Each row has two labels, one from each of two sets.
| +0.23 | +1.84 | +1.38 | +1.54 | +1.92 | +1.83 | +0.10 | +3.13 | -1.12 | +1.66 | -0.26 | +3.22 | -4.49 | -1.28 | +1.97 | -3.73 | : (82) & MC
| +0.93 | +1.71 | -0.99 | +3.08 | -3.61 | -1.83 | +1.94 | +2.81 | -1.04 | +0.10 | +1.77 | -3.16 | -1.74 | -3.47 | +0.22 | -1.75 | : (85) & ZL
| +1.60 | +0.36 | +0.14 | +1.65 | +0.21 | -2.93 | -0.71 | +4.11 | +1.03 | -1.45 | +3.96 | -3.41 | -3.52 | -5.08 | +2.07 | -5.91 | : (85) & ZL
| +0.00 | +0.55 | +0.85 | +0.86 | +0.42 | -1.19 | +1.10 | +1.65 | -0.58 | -0.64 | +0.85 | -1.15 | -2.14 | -2.72 | +1.15 | +0.31 | : (85) & ZL
| +0.83 | +1.57 | +0.19 | +1.70 | +3.27 | -0.02 | +1.57 | +2.22 | +0.31 | -1.07 | -0.82 | +1.13 | -1.66 | -3.38 | +2.37 | -3.60 | : (85) & MC
| +1.22 | +1.34 | +1.80 | +2.35 | +6.59 | -2.35 | -5.79 | +0.32 | +0.52 | +3.68 | -0.23 | +1.26 | -0.90 | -2.73 | +3.57 | -3.42 | : (90) & MC
| +2.88 | +1.35 | -0.01 | +0.98 | +3.40 | -2.35 | -3.61 | +1.54 | +0.81 | +4.12 | +0.36 | -1.10 | +0.69 | -2.36 | +3.63 | -5.42 | : (90) & MC
| -0.08 | -2.54 | +0.43 | +2.54 | +4.47 | -4.02 | -5.13 | +3.69 | -1.37 | +2.62 | +2.86 | -2.06 | -7.69 | -3.33 | +4.65 | +0.58 | : (86) & ZL
| +0.85 | +1.62 | -1.92 | +2.01 | -5.57 | -1.29 | +4.49 | +1.93 | -0.87 | -1.94 | +1.33 | -3.77 | -0.21 | -3.76 | -0.56 | -0.57 | : (85) & ZL
| -0.04 | +0.48 | +1.52 | +0.39 | +6.25 | -0.31 | -1.26 | +2.53 | +0.61 | +0.58 | -0.15 | +2.91 | -3.48 | -3.11 | +2.49 | -3.87 | : (85) & MC
| +1.00 | +0.83 | -0.94 | +2.54 | +1.04 | -1.59 | -0.67 | +1.72 | -0.26 | +1.17 | +3.76 | -3.82 | -2.06 | -3.25 | +0.35 | -3.70 | : (90) & ZL
| -1.70 | +1.42 | -2.37 | +3.64 | -4.42 | -2.44 | +3.40 | +2.15 | -3.53 | -0.99 | +0.75 | -2.07 | -2.45 | +0.25 | -0.08 | +3.64 | : (86) & ZL
| +1.30 | +0.36 | -0.11 | +1.25 | -3.25 | -1.45 | +3.41 | +3.36 | -0.18 | -0.87 | -0.33 | -1.90 | -1.35 | -5.39 | +0.88 | -4.30 | : (85) & ZL
| -0.97 | -0.69 | +0.19 | +1.70 | -0.59 | -1.71 | -0.51 | +3.98 | -1.86 | -1.15 | +4.22 | -1.16 | -7.92 | -2.05 | +0.57 | -1.54 | : (86) & ZL
| +0.21 | +2.51 | -2.14 | +3.71 | -2.00 | -0.89 | +4.55 | +3.15 | +0.02 | -2.28 | +2.59 | -2.80 | -1.12 | -4.76 | -0.04 | -3.89 | : (82) & ZL
| +2.69 | +0.32 | -0.84 | +2.17 | -4.20 | -2.92 | -0.23 | +1.02 | -1.16 | +2.82 | +0.91 | -4.52 | +0.55 | -2.96 | +1.87 | -0.53 | : (90) & ZL
| +0.26 | -0.74 | -0.66 | +1.88 | -1.52 | -2.20 | -1.89 | +1.59 | -1.21 | +1.18 | +3.75 | -3.74 | -2.84 | -1.97 | +1.39 | +0.12 | : (90) & ZL
| +0.95 | +1.23 | -1.11 | +2.96 | +0.08 | -2.18 | -2.57 | +1.45 | +0.24 | +1.82 | +4.65 | -4.82 | -1.48 | -3.31 | +1.96 | -3.00 | : (90) & ZL
| -1.48 | -1.39 | -2.15 | +1.71 | -3.44 | -1.50 | +1.96 | +2.36 | -2.99 | -1.63 | +2.32 | -0.72 | -4.53 | +0.25 | -0.55 | +1.88 | : (86) & ZL
| -0.95 | +1.28 | -0.25 | +2.09 | +2.15 | -0.31 | -1.08 | +0.89 | +0.63 | +0.65 | +2.45 | -0.94 | -1.55 | -1.91 | +0.95 | -3.44 | : (82) & ZL
| -0.85 | +1.33 | -0.60 | +2.43 | -2.84 | -0.55 | +5.26 | +3.81 | -2.02 | -1.81 | +1.53 | +0.97 | -3.86 | -1.57 | -0.60 | -2.57 | : (82) & ZL
| -1.19 | +2.21 | -0.04 | +2.45 | +1.80 | +0.40 | +1.73 | +3.19 | +0.54 | -1.07 | +2.27 | +1.33 | -4.14 | -4.00 | +0.53 | -6.09 | : (82) & ZL
| +1.14 | -0.72 | +0.01 | +0.83 | -1.12 | -1.23 | +2.44 | +2.87 | -0.01 | -0.67 | +1.35 | -1.30 | -3.88 | -4.60 | +1.27 | -2.86 | : (85) & ZL
